[ -7   6  14 -14 -11  11   6  17   2  -4  -9 -10  11  -5   7   3   2  21
   5 -36  -7  -9   4  -4  17   2   1   2  -3   7  -5  -2  18  17  -1   0
   5   9  -1  -8   2  -2  -4  -2  -5  13  -4   1   2  18   2   3  -2   2
   5 -21] -> 10
[ 11  -2  23   5  17  -4 -10 -17   8  -6  10 -13 -11   2   5   1   7 -11
   8 -46  -7  16   3 -20  -7  -3   2  -1   4 -11  12 -10 -19  20   4   5
   7 -11  -2   6  15  -5   7  -2  12  10  -2  10  -6  -1  16   6   6 -31
  -1 -16] -> 23
[ -7   5  11   7  -1 -13 -14  -4  -1 -10 -26 -11   4 -10   3   5  -1   4
   2 -29  -3  -8  10  -2  13  -4  -4 -11  -1  13 -15  -3   8  20  11   3
  -6  -3 -10  -2 -13  -1  -9   0   3  -3  -7  -1  -7   6 -11  16   8  11
  -7 -18] -> 0
[  2   4  13  -3 -14  24  -4  13  -1  -3 -14 -15  -1 -18  -4   2  10   3
  -9 -12 -32 -11   3   0  26   8   0  -8   3  15  -4  -5   3  23   8   2
  -4   1  13  -5 -15  -2   4   1  14   8  -6  -2   7   1   5   2  -5   2
   9 -15] -> 5
[ -8   4  10 -10 -15   9  11   8  -7  -8 -12  -6   4   0   6   0   5  20
   6  11 -20  -4  -1   2   9   7   1   5   0   4  -6   0  25  50  -4  -5
   2  19   2  -4 -17  -1  -5   3  -9  -2   3   6   6  12  -9   2  -5   4
   1 -18] -> 15
[ -2   7  18 -11  -7  16   3  19   0  -6 -14 -12   3  -9   5   6   5  14
   3  21 -12  -5   6  -7  21   5  -2  -1  -2   9  -5  -1  12  20   4   0
   3   6   1  -4 -13  -2   0  -2   5  13  -6  -3   1  15   7   1  -7  -5
   2 -18] -> 8
[ -9   5   7   0  -6  -8 -15 -20  11  -4   2  -2  -4  -9  -1  -6   7 -11
 -11   4   8 -24  -5  -4  12   1  -2  -4   6   6 -16  -3 -10  22   4  -8
  12  -8   7   2  -5  -1  -8   1   6 -16  -4  -6  -3  12 -13  15  12  16
 -14 -21] -> 1
[  7   1  24  10  12 -11  10  -1  11  20  26   7  -2  13   1   6  -9   9
   3 -42 -11  12   1   9 -20 -13   2  -6   1  -4   6   3 -10  22  -3   5
  -3  -8   4   2  20   7  13  -2  -3  18   8  11   0 -15  21 -15   2  -5
   9 -17] -> 30
[ -7   5   4   2   0  -9 -12 -21  12  -2  -3   1   1  -7  -2  -8   7 -14
  -9 -37  12 -16  -4  -1  11  -2  -5  -4   0   8 -15  -3 -13  22   3  -9
  10  -9   1  -1  -6   1  -7   0   6 -12 -10  -7  -5   8 -12   9  12  17
 -16 -19] -> 1
[ -1   3  14   9  -2 -16 -15 -10   1 -10 -15 -12   2 -15   2   5   5  -1
   2 -12   0 -10   5   0   6   1  -4  -8   0  11 -12   0   0  18  11  -4
  -5  -1  -6  -1  -7  -1  -9  -5   4  -9  -5  -7  -6  10  -4  13   7   8
   0 -17] -> 0
[ -5   4   5   1   5  -9  -5 -15   7  -3  -6   0  -4  -7  -5  -8   8 -13
  -3  16   4 -10  -4   1  14  -2  -7  -8   0  10 -12  -4 -11  18   1  -9
   8  -6  -1   2  -2   3  -5   3   7 -10 -11  -6  -1  10  -9  11   8  23
 -25 -21] -> 2
[ -8   3  12 -17 -16   4   7   6  -7 -10  -7   1   7  -1   7   1   2  18
   7 -29 -17  -9   0   3   6   7   1   6  -4   5  -4   2  28  15  -3  -4
   1  18   2  -5 -15  -2  -7   4  -8  -4   1   9   5  11  -9  -1  -3  -9
   4 -18] -> 15
[ 17  -4  24  -3  15  -7   1  -3  10   2  14  -8  -4  -2   3  -6   3   1
  10 -47  -8  10   2 -12  -8  -8   2  -4   4  -5  17  -2 -16  26  -3   4
   3   2  10   2  17  -1  13  -7   9   7  -4  17  -1   0  23  -1  -4   0
  -6 -18] -> 27
[-10   5  12 -17 -13   9   6  15  -2  -8  -9  -2   7  -1   7   1   2  22
   8  -7  -9  -7   1  -1  13   4   2   5  -1   4  -8  -2  19  22  -5  -3
   5  14   0  -8 -14  -3  -6   0 -10   5  -1   5   5  13  -2   0  -4   2
  -1 -17] -> 12

[  1  -3   5 -11   2   1  -1   6   3  -2   1   4   0   1   1  37   4  -4
  -4  -2] -> 23
[ 2 -2  0 -3  5  0  0  4  2 -2  3  7  3 -2  0 17 -4 -4 -3 -3] -> 28
[ 2 -1  3 -4  1  1 -3  4 -1 -2  2  0  3  0  0  1 -1 -5 -6 -1] -> 22
[ -4   0   9 -23   0  -3   3   2   9  -9  -1  25  -4   3   6  63  23  -2
 -11  -3] -> 13
[ 3  9  5 -4 -5  5  4 -5  2 -1 -2  1  0 -1  0 13  7  3 -5  0] -> 0
[  0   2   1   2   0   1  -4   1  -3   0   1  -4   4  -1  -2 -11  -6  -1
  -5   0] -> 18
[-6  0  2 -3  0 -4 -1  0  4  0  2 15  2  4  3  8 23  3 -3 -4] -> 5
[-1  2  1 -5 -3 -1 -1 -1  1 -2  1  5  5 -4  0 -2 11  2 -2  1] -> 6
[-3  1  0 -3 -3  1 -3  0  2 -2  1  3  7 -5 -2 12  5  2 -6 -4] -> 18
[  4  -8   3  -2   2   4   0   5   1  -4  -3   4   4   5   0  39 -11  -2
  -7  -1] -> 30
[  1   2  -2   0  -6   1  -3   0   2   0   0   2   3  -1  -1 -20  12   3
   0   1] -> 0
[ -1  -1   2   2  -7   2  -4  -4   1   3   0   0   8  -1  -4 -19  -9   7
  -3   0] -> 12
[-1 -1  1 -5  2 -1 -1  3  3 -4  3  6  3 -2  1 17  3 -2 -7 -4] -> 22
[ -3   1   1   0  -3   1  -3  -2  -1  -1   0   2   5  -5  -1 -24   3   1
  -4  -2] -> 14
[ 2  8  5 -5 -2  3  3 -5  5 -2 -1  9 -2  0  0 21 16  1 -6 -1] -> 0
[ 0  2  4 -4  1 -1 -2  2  0 -1  0  0 -1  1  0  8  1 -1 -4  0] -> 16
[-1 -1  4 -4 -2  2 -1  1  8 -3  2  3 11 -2 -2 35  3  4 -6 -6] -> 24
[ 4 11  3 -7 -6  5  5  1  3  0 -3  2  4  0  2  3 -8  3 -6  1] -> 2
[ -3   0   2   4  -3   2  -3   2   4  -1   2   9   4   1   1 -12  19   6
  -1  -2] -> 0
[ 2  4  2  1 -2  1 -2 -1  1  0 -1  6  3 -3  0  1  5 -1 -5  4] -> 9
[ -2  -7   8 -11  -1   2   2   4   4  -4  -3   5   3   0   1  34   1  -1
  -8   0] -> 20
[ 2  0  1 -2  0  2 -2  3  1 -3  2  2  7 -2 -2 -5 -5 -1 -7 -2] -> 22
[-3  0  1 -1 -4  0 -3 -3  2 -1  0  4  5 -3 -1  1  2  2 -3 -4] -> 14
[ 2 -1 -1  0  4  3  0  4 -2 -1  1 -1  3  0 -1 10 -6 -3 -2  1] -> 29
[-3  0  2 -2 -2 -2 -3 -2  2  0  1 10  6  2  0 -8  6  2 -4 -3] -> 8
[ 3  1  4 -6 -4  4  2 -1  0 -4 -3  2  3  1 -1  0 -7  1 -2  3] -> 13
[-4 -1  5 -3  6  0  0  1  8  0  3  8  3  1  1 23 -4 -3  0 -8] -> 29
[ -3  -1   0   2  -3   0  -2   0   3  -1   2  10   2   1   2 -14  14   4
  -2  -2] -> 1
[-2 -2  5 -2  3  1  0 -1  9  0  2  2  9  1  0 18 -3 -1 -1 -6] -> 27
[-2 -1 -1  0 -2  0 -2  0  3 -1  2 -1  5 -4 -2 11  1  3 -3 -4] -> 20
[-4  2  2 -5 -2 -1 -3  0  1 -2  0  8  3 -4  1 22 10  0 -7 -4] -> 15
[ 1  7  2 -8 -5  3  2 -1  6 -3 -2  6  1  3  1 14 -7  0 -3  3] -> 7
[ 1  3  3 -1 -2  0 -2  0  1 -1 -1  7  1 -1  1  9  2 -2 -5  2] -> 11
[ 0  3  1 -8 -3  0 -2  0  5 -2  0 10  4 -4  1 13 19  2 -7  1] -> 6
[ 4  6  6 -1 -3  3  1 -4  5 -3  0  9  1 -1  0 19 12  0 -6  1] -> 2
[ -2  -9   4  -3   1   1   3   4   2  -2  -3   0   1   1   1  10 -11  -4
  -4   1] -> 22
[-3  2  2 -5  0  0 -4  2  0 -1  1  4  4 -2  0  8  4 -1 -8 -2] -> 18
[  3  -9   1   0   2   4  -1   4  -1  -4  -3   0   3   5  -1  30 -14  -2
  -5   0] -> 30
[-2  1  2 -4 -3 -2 -2 -2  1 -2  1  8  6 -1  0 -1 12  4 -2 -1] -> 6
[ -1   3   5 -11  -4   1   2  -1   4  -6  -2   9   1   2   1  22   4   1
  -4   2] -> 12
[-2  1  2 -4 -2 -1 -2 -1  2 -2  1  7  5 -4  1  4  8  0 -5 -1] -> 10
[ 1  1  6 -9 -1  3 -4  5  2 -3  2  3  6  0  0 19 20 -3 -8 -1] -> 22
[ 1 -2 -3 -2  7 -1  1  4  1  0  3  9  1 -2  1 17 -5 -4 -1 -4] -> 30
